Below are the code and all the weights of a small trained network. Each question names an input and a target symbol and asks about switching units off, where a switched-off unit gives its printed mean instead of its output.

import numpy as np


def w(rows, s, z=0):
    codes = np.array(rows[::2]) - 128.0
    scale = np.full(codes.shape[1], s)
    scale[-1] = z or s
    return codes * scale


def f(y):
    return np.maximum(y, 0)


def softmax(a):
    e = np.exp(a - a.max(-1, keepdims=True))
    return e / e.sum(-1, keepdims=True)


def log_softmax(a):
    a = a - a.max(-1, keepdims=True)
    return a - np.log(np.exp(a).sum(-1, keepdims=True))


def net(x, mask):
    ids = ['βγδηθλμστω'.index(c) for c in x.split()]
    T = len(ids)
    res = E[ids] + P[:T]
    r = res
    for j in range(2):
        rows = slice(4 * j, 4 * j + 4)
        q, k, v = (r @ M[0][rows].T for M in (Q, K, V))
        z = softmax(np.where(np.tri(T) > 0, q @ k.T / 4**0.5, -1e9)) @ v
        o = O[0][rows]
        res = res + np.where(mask[j], z, o[:, -1]) @ o[:, :-1]
    y = f(res @ A[0][:, :-1].T + A[0][:, -1])
    res = res + np.where(mask[2:26], y, B[0][:, -1]) @ B[0][:, :-1]
    return log_softmax(res[-1] @ U[:, :-1].T + U[:, -1])


Q, K, V, O, A, B = {}, {}, {}, {}, {}, {}
E = w([
[36,124,128],'β',
[56,129,114],'γ',
[206,37,255],'δ',
[159,59,106],'η',
[75,140,102],'θ',
[98,157,86],'λ',
[135,221,167],'μ',
[117,144,62],'σ',
[210,126,81],'τ',
[95,132,80],'ω',
],0.024)
P = w([
[2,174,51],'0',
[25,155,64],'1',
[46,150,75],'2',
[64,142,83],'3',
[83,137,95],'4',
[95,126,101],'5',
[113,118,107],'6',
[132,119,113],'7',
[157,117,111],'8',
[157,123,104],'9',
],0.0071)
Q[0] = w([
[83,77,97],'head 0',
[166,110,93],'head 0',
[108,177,120],'head 0',
[154,123,112],'head 0',
[41,186,40],'head 1',
[118,130,192],'head 1',
[178,37,253],'head 1',
[82,144,94],'head 1',
],0.023)
K[0] = w([
[94,59,107],'head 0',
[221,77,148],'head 0',
[137,143,43],'head 0',
[159,122,137],'head 0',
[192,88,245],'head 1',
[19,136,121],'head 1',
[53,149,7],'head 1',
[253,119,167],'head 1',
],0.014)
V[0] = w([
[99,221,74],'head 0',
[171,7,14],'head 0',
[158,191,70],'head 0',
[150,25,59],'head 0',
[152,192,174],'head 1',
[4,145,63],'head 1',
[156,2,10],'head 1',
[48,51,192],'head 1',
],0.0086)
O[0] = w([
[174,123,68,252],'head 0',
[80,91,118,255],'head 0',
[148,143,110,149],'head 0',
[103,121,145,219],'head 0',
[177,174,154,69],'head 1',
[105,150,95,213],'head 1',
[94,32,135,236],'head 1',
[6,159,186,134],'head 1',
],0.013,0.0031)
A[0] = w([
[123,195,237,150],'neuron 0',
[139,151,53,15],'neuron 1',
[149,96,139,178],'neuron 2',
[131,177,84,56],'neuron 3',
[126,169,137,254],'neuron 4',
[160,189,128,46],'neuron 5',
[62,130,200,99],'neuron 6',
[233,90,112,25],'neuron 7',
[169,159,75,225],'neuron 8',
[234,135,107,90],'neuron 9',
[124,101,150,75],'neuron 10',
[145,172,168,148],'neuron 11',
[153,63,63,86],'neuron 12',
[88,204,96,23],'neuron 13',
[217,117,49,114],'neuron 14',
[145,104,139,203],'neuron 15',
[165,173,46,185],'neuron 16',
[53,151,170,84],'neuron 17',
[86,247,139,22],'neuron 18',
[170,116,145,101],'neuron 19',
[137,184,69,10],'neuron 20',
[68,156,98,119],'neuron 21',
[105,75,140,93],'neuron 22',
[97,133,142,78],'neuron 23',
],0.013,0.0087)
B[0] = w([
[122,133,69,191],'neuron 0',
[97,97,52,189],'neuron 1',
[101,195,133,162],'neuron 2',
[152,101,78,184],'neuron 3',
[121,200,157,188],'neuron 4',
[96,57,154,180],'neuron 5',
[153,119,120,212],'neuron 6',
[40,140,74,178],'neuron 7',
[177,169,72,229],'neuron 8',
[81,149,148,207],'neuron 9',
[123,181,107,148],'neuron 10',
[104,48,114,167],'neuron 11',
[143,74,171,224],'neuron 12',
[126,156,239,187],'neuron 13',
[183,117,254,238],'neuron 14',
[113,199,141,162],'neuron 15',
[145,170,95,251],'neuron 16',
[162,122,159,202],'neuron 17',
[130,113,166,204],'neuron 18',
[145,121,84,140],'neuron 19',
[105,57,98,193],'neuron 20',
[127,119,116,203],'neuron 21',
[124,176,144,201],'neuron 22',
[151,122,128,153],'neuron 23',
],0.0097,0.019)
U = w([
[85,178,254,140],'β',
[37,192,154,191],'γ',
[109,152,209,177],'δ',
[48,15,141,145],'η',
[42,177,60,25],'θ',
[160,99,83,104],'λ',
[184,203,155,126],'μ',
[195,8,119,1],'σ',
[234,19,226,189],'τ',
[104,60,72,76],'ω',
],0.0092,0.007)

Each question gives the input, a string of symbols that net reads in full, and the target symbol t.
The units are the heads (4 rows each of Q, K, V and O) and the neurons (one row each of A and B). Each row of codes is followed by its name. A weight is (code - 128) times the scale printed after its matrix; where a second scale follows, it is the last column's (O, A, B and U).
mask holds one flag per unit, heads first, then neurons. A switched-off unit (its flag False) gives its mean, the last column of its rows in O or B, instead of its output. The means were averaged over made-up inputs and are rounded, as every weight is.
A unit's drop is (log p(t) with every unit on - log p(t) with that unit switched off) / (log p(t) with every unit on - log p(t) with every unit switched off).
The circuit of an input: a set's keep is (log p(t) with only the set's units on - log p(t) with every unit switched off) / (log p(t) with every unit on - log p(t) with every unit switched off). Starting from the 12 units with the biggest drops (on a tie, the unit counted first), units are removed one at a time, each time the one whose removal leaves the highest keep (on an exact tie, the one counted first), for as long as the keep stays at least 0.8.
units of the circuit, in order: the units of the circuit, biggest drop first
most important unit: the unit with the biggest drop
top k neurons: the k neurons with the biggest drops, biggest first
heads that matter: for each layer, one digit per head in row order, 1 if its drop is at least 0.15 and else 0, layers parted by /
drop of u: that unit's drop, to one decimal
input σ ω λ γ ω μ μ β θ ω, target μ: most important unit -> neuron 14
input θ ω γ θ γ μ θ λ, target μ: top 3 neurons -> (neuron 14; neuron 8; neuron 16)
input γ μ λ γ, target μ: top 3 neurons -> (neuron 8; neuron 16; neuron 14)
input τ ω θ ω, target τ: units of the circuit, in order -> (neuron 14; head 1)
input δ μ θ τ θ σ η, target β: heads that matter -> 10
input λ λ τ β, target τ: heads that matter -> 01
input τ η λ μ ω, target μ: top 2 neurons -> (neuron 8; neuron 16)
input λ γ μ θ η λ θ γ θ, target η: top 3 neurons -> (neuron 14; neuron 8; neuron 16)
input σ λ λ, target λ: heads that matter -> 10
input τ μ λ μ σ τ λ η ω, target η: heads that matter -> 01
input η δ θ τ σ, target β: heads that matter -> 01
input τ δ γ θ, target β: heads that matter -> 01
input η τ η ω θ η θ τ η ω, target η: units of the circuit, in order -> (head 0; head 1)
input ω η γ γ δ η β γ σ, target β: heads that matter -> 11
input λ ω β θ σ, target σ: top 2 neurons -> (neuron 14; neuron 12)
input λ τ τ β θ ω λ β λ λ, target τ: units of the circuit, in order -> (head 1)
input θ λ β θ, target θ: top 2 neurons -> (neuron 14; neuron 12)
input ω θ θ τ ω σ β, target τ: top 2 neurons -> (neuron 12; neuron 14)
input λ γ γ ω ω μ λ ω θ, target μ: top 2 neurons -> (neuron 14; neuron 8)
input δ σ λ ω, target β: top 2 neurons -> (neuron 1; neuron 8)
input λ μ μ σ, target μ: top 3 neurons -> (neuron 14; neuron 16; neuron 8)
input η β μ η σ θ γ γ, target η: top 4 neurons -> (neuron 14; neuron 8; neuron 16; neuron 4)
input θ ω λ μ τ γ η η, target η: most important unit -> head 0
input λ η β, target η: drop of neuron 8 -> 0.2
input θ σ λ, target λ: drop of neuron 1 -> 0.1
